Rows are numbered. After the first two, each row is followed by the number of the nearest row among all rows above it, by straight-line distance.
0: [ 30 -38   0 -22   4  -9   3  30  -9 -39  16  23   8  25 -84  15  -4 -46
   3   0 -48   5  -5   8  29 -17   8 -37 -29  -5 -39 -42   5  10   4 -24
  36   4   6  18  -6 -20]
1: [ 16  30   8 -36 -10  -6  12 -18 -22 -16   1 -24  32  11 -56 -35   6   6
  10  25 -40  68  -5  28  47  16  43 -44 -25  68   4 -10   7 -18 -36 -52
 -28 -13 -14  55  23 -35]
2: [-22  17  -9  10 -33   5   3  -9 -28   3  10   5  49   4   8  12  99  35
  -8 -11  23  15   5 -41   5   5  10 -11  -1   3  26   1  11  -5   0  32
 -35 -43  22  43  20 -11]
1
3: [-26   7 -35  26 -56  -4   3  -3 -37  -1  41  17  84  15  -2  14 127  25
  -6 -10  14  11   6 -70   6 -45   3   9 -21   3  45  -5  19 -28   3  25
 -39 -79  46  76  30  -5]
2
4: [  5  -5  -3 -15 -17  -1   2   7 -22 -26   9  19  21  25 -57  12  55 -16
   1  -5 -29  17  -1 -16  27   4  19 -31 -32   3 -19 -26   9   6   1 -17
  -3 -20  12  42  10 -20]
0
5: [-38   8 -20  31 -12   8  -3 -16 -21  -7 -25  46  19 -18  14   9  53  13
   1  -3   2  12   7 -64   3  30   0   0 -16 -28  -8 -14  12  25  27   4
   6 -13  -6   2  -5   3]
2
6: [ -2  32   7 -18 -19   0   5 -20  -6  18   0 -34  22  -9  -1 -21   9  31
   3  12  10  31  -1   3  11  16  21  -9  10  46  25  19   1 -23 -27 -12
 -59 -16  -8  23  21 -11]
1
7: [  5  41  -5 -29  -3  -9   6 -27  14  14 -21 -28  17 -17   6 -55 -32   4
  26  40  12  32  -8   4  20  -7  20  -2  -3  38  29  30  -5 -17 -33 -75
 -35   6 -17  13   7  -5]
6
8: [-17  -6 -18   8 -19  -3   0   1 -32 -26   9  39  45   3 -37  13  69 -13
   1 -58 -19  21   4 -35  19  -8   8 -27 -31 -13  -4 -23  12   4  12 -15
   2 -21   1  35   7  -9]
4
9: [  1 -11 -27   2 -15 -10   3   7 -29 -27  22  25  60  17 -53  18  75 -22
   6   6 -18  16   0 -34  21 -39   6 -18 -43   3   8 -27  14  -4   2 -39
  10 -30  14  47   9 -12]
4
10: [  5  38  23 -41 -15   2  12 -25 -17  -6 -14 -25  27  -5 -35 -31   7  26
  10  15 -30  57  -3  24  42  54  47 -43 -22  61 -10   7   4  -5 -35 -43
 -49  -9 -14  41  21 -29]
1
11: [  8 -38 -55  17  -4 -20  -2  29 -20 -41  29  38  60  25 -56   3  56 -74
  18  19 -13 -12  -5 -56  19 -88 -14   2 -36 -37  10 -27  12   0  15 -57
  42 -33  36  45  -2  -4]
9
12: [-10  34 -25 -16 -41  -4   9 -11 -15   9   6  -4  62  10  -8 -14 110  13
  13   2   9  29  -3 -49  17 -23  20  -3 -24  21  27  22  10 -22 -17 -19
 -50 -48  30  59  30 -17]
2
13: [ 11 -32   1  -3   8  -4  -1  23 -10 -35   7  28  -5  20 -66  24 -15 -35
  -5  -5 -41  -2   0   0  16   0   1 -30 -34 -22 -40 -32   6  21  16 -10
  40  12  -2   9 -11 -10]
0
14: [ 12  51 -10 -39   1  -9   9 -20   2  11 -17 -30  27 -10  -1 -51 -43  -9
  29  40  -3  37  -9  -1  33  -6  26 -10  -4  48  20  27  -5 -18 -33 -76
 -36  12 -15  23   9 -13]
7
15: [ -7 -10  20   4   2   7   0   6  -8 -19   0   3  -2   8 -27  26   1   5
 -15 -17 -25   6   4   0  12  37   9 -26 -19  -9 -48 -23   6  19  13  25
   7   3  -2   7  -1 -12]
13
16: [-14  13 -10   9 -17   6   1  -1  -6   8  -1   5  18   2  23  17  67  22
  -2 -19  16  -4   1 -38 -11  -6   0   8   0 -12   1   4   4  -2   4  37
 -20 -14  29  23  11   7]
2
17: [-11  -5  -8  12 -33   0   0   4 -29 -23  26  24  43  20 -36  19  98   3
 -10 -11 -17  18   6 -39  16  -9  23 -22 -31  -4   4 -28  16  -3  10  16
 -13 -48  27  43  16  -8]
8
18: [  0  -7 -10  -5 -26  -3   3   9 -26 -13  34  10  42  28 -41  21  89  -7
  -3 -16  -7   5   1 -38  13 -33   4 -10 -25   3   6 -19  14 -15   1   9
 -11 -45  38  52  24 -16]
17
19: [ 12  23  11 -36  -7  -3  11 -16 -19 -23 -13 -10  31   4 -61 -30   3   2
  15  19 -49  68  -4  17  46  41  46 -53 -37  48 -19 -11   7   1 -30 -55
 -25  -6 -24  58  14 -33]
1
20: [-28  21 -22  20 -36   5   1 -10  -5  21   6   1  37  -2  49   9 106  36
  -1 -18  44 -16   2 -57 -21 -23  -6  30   9  -7  34  13   5 -11   1  48
 -36 -44  40  37  20   8]
16
21: [ -7  35  -8 -20 -35   3   8 -18 -13   8   3 -24  43   1   8 -12  75  38
   5   2   6  27  -2 -23  13   7  22 -13   1  42  20  17   8 -22 -24   0
 -57 -36  26  43  29 -16]
12
22: [-36   7 -25  34 -39   7  -1  -7 -18  16  14  18  39  -2  34  19 118  39
 -11 -20  30 -12   8 -64 -23 -15  -4  17   4 -21  37  -1  10 -12  13  52
 -23 -48  35  33  19   9]
20
23: [ 10 -18   6 -13  -5  -4   4  11 -33 -49  12  32  18  22 -88   7  18 -27
  -5   2 -60  45   2  -1  40  21  26 -51 -51   6 -41 -45  13  16   4 -28
  23   0 -10  31   1 -27]
0
24: [-12  -8  -1  17 -16   5  -1   8 -13 -12  12  27   9  10  -7  26  52  20
 -15 -22 -12  -3   6 -20  -3   4  -3  -2 -13 -18 -12 -18   8  15  17  32
   5 -21  12  12   7  -3]
16
25: [-15 -15  10  20 -18   5  -1   1 -32 -29  11  29  13   9 -59  29  48  18
 -19 -19 -28  23   8 -12  21  30  13 -31 -31  -9 -22 -33  14  13  13  33
   3 -23   1  25   6 -13]
24
26: [  8 -43   6  -6 -12  -8   4  13 -38 -48  26  28  30  26 -99  12  32 -20
 -10   1 -65  39   3   2  36  -1  19 -58 -57  10 -29 -54  16  15   7 -22
  20 -14  -4  37   6 -31]
23
27: [-34  30 -18  12 -41  10   3 -16 -10  18  -4   9  41  -3  35  18 126  44
   0 -22  29  -1   2 -73 -11  -3   4  14   4 -14  16  13   7 -12   0  48
 -52 -54  39  43  30   1]
20
28: [-14  17 -17   6 -37   0   4  -3 -27 -17  14  24  46  15 -19  37 106  13
  -5  -9  -6  20   3 -50  13  -5  15 -17 -32  -5   9 -16  15  -3   5   5
 -19 -44  29  54  18 -17]
17
29: [ 12  -5  -2 -12 -24  -4   6  17 -19 -19  31   9  37  34 -66  18  73 -17
  -2 -10 -18  10  -2 -10  17 -41   4 -17 -28  -7  -3 -26  12 -10   2  -9
   0 -31  31  55  20 -14]
18
30: [ 11 -19  24  -5   2   0   2  11 -18 -39  13  23   7  25 -76  16 -16 -14
 -12  -4 -57  13   3  23  29  32  19 -47 -37  -6 -49 -43   7  20   9  -9
  28   9 -12   7  -3 -19]
13
31: [  18  -27   11  -15  -10   -6    6   17  -31  -49   30   18   25   31
 -114   16   23  -25  -13   -2  -69   24    2   15   33    9   21  -57
  -54   19  -34  -51   15    7    1  -36   30  -15    3   46   10  -30]
26
32: [ -8  37  -1 -15 -15   4   6 -24  -2  21 -10 -24  21 -12  21 -20  32  45
   9   5  11  27  -1   0  -2  26  22  -3   8  30  22  25   1 -13 -22   9
 -48 -14   1  21  22  -8]
6
33: [-24   0 -31  28 -29   3  -3   7  -8   6  12  27  36   9  22  23 118   0
  -2 -22  29 -29   3 -72 -18 -40 -16  25  -3 -37  22  -3   8  -4  18  40
  -9 -33  42  26  10   9]
22
34: [ -7   4 -20   3 -27  -4   1   3  -5 -13  26  -2  29   9   8   5  52   3
   3  -4  21 -19   0 -33  -3 -40  -3  17  -9   3  27   1   7 -23   4   1
 -23 -35  31  36  17  -3]
16
35: [  7 -18  18  15  -3  -1   5   7 -29 -44   8  21  13  15 -93  11 -12  -9
  -7   1 -60  44   3  24  40  34  26 -58 -47  12 -42 -37  12  21   5 -32
  20   0 -13  18  -6 -29]
23
36: [ -2  45   1 -29  -6   1   6 -29   4  19 -31 -31  24 -20  16 -39  -6  21
  19  28  16  45  -4   4  17  23  20  -5  -4  30  13  21  -3 -11 -29 -40
 -42  29  -4  16  15  -9]
7
37: [ -6  15 -23   3 -25  -3   4  -8  -8   4   0  11  43   5  16   0  80  16
   8  -7  15  14  -1 -53   3 -13  11   5 -16  -4  15   3   7  -8  -2  -2
 -24 -46  25  35  18  -4]
2
38: [ -4  -6 -19  -2 -18  -8   3   3 -38 -31  18  28  54  12 -65   2  53 -21
   7  12 -29  31   1 -42  33 -20  14 -32 -47  -2  -1 -18  16  -1   1 -46
   4 -34   8  49   9 -18]
9
39: [-29   7 -13  17 -35   3   3 -10 -38 -26   0  33  48   6 -46  15  98  14
  -7 -10 -17  33   8 -55  20  17  19 -28 -38 -12  -6 -33  20  10  14  -1
 -21 -36  13  45  21 -12]
17
40: [-23  12  -3  16 -26  12   2  -8   0  14  -9   3   4   0  29  16  58  39
  15 -21  17  -6   4 -34  -6  22   6   6   2 -15   2   6   3  -1   3  52
 -22 -14  17  13  12   0]
16
41: [ -8  18  -6   2 -24   6   0   0  18  40  10 -33   6   7  65  14  72  33
  -4 -27  53 -19  -2 -29 -37 -23  -5  40  28   5  33  33  -7 -27  -3  58
 -35 -25  44  23  20  10]
20
42: [-19  26   9   5 -27   6   3 -19  -8  20   3 -15  29  -9  22   2  45  57
  -9  -6  16  14   4   0  -3  11  11   4  11  25  25  17   3 -14  -9  38
 -37 -31  10   9  20  -2]
32
43: [ -2 -18   5   5  -2   2   0  17  -5 -13   1  16 -11  14 -12  23   3  -5
  -5 -14 -22 -14   1 -12  -1   3  -4 -10 -11 -26 -23 -26   1  12  17  22
  22  -9   5  -3  -6  -2]
15
44: [  2  46  11 -42 -19   3  12 -24  -8  -2 -18 -28  30  -1 -30 -33 -23  26
  15  17 -23  63  -6  13  39  44  50 -27 -17  55  -7  10  11  -7 -36 -11
 -55  -7 -16  37  23 -31]
10
45: [-23 -18 -12  21 -32   5  -3  17 -18 -14  20  41  26  18 -19  52 112  -3
 -14 -39  -2 -17   5 -64  -9 -16 -10  -2 -25 -60  -9 -34  14   7  25  55
   1 -45  41  36  11  -5]
33
46: [-23  19  -5   9 -25   9   2 -12 -10  12  -5   9  22  -5  24  13  73  29
  -4 -12  21   8   4 -36  -7  12  11   2  -9  -5  10   3   5  -3  -3   1
 -31 -27  17  19  13   0]
16
47: [ 17  -8  21 -30   2  -2   8   3 -19 -36   1   4  16  19 -95  -2 -24 -25
   0  11 -59  52  -1  22  45  26  29 -58 -40  30 -37 -36  11  10 -10 -35
  12   2 -16  26   3 -28]
35
48: [ 11  28  13 -34   0   0   7 -16   6   4 -14 -29   9  -3 -14 -35 -43  13
  10  22 -21  40  -5  32  25  17  31 -30  -2  51   1  16  -3 -10 -27 -46
 -26   9 -20   7  11 -14]
14
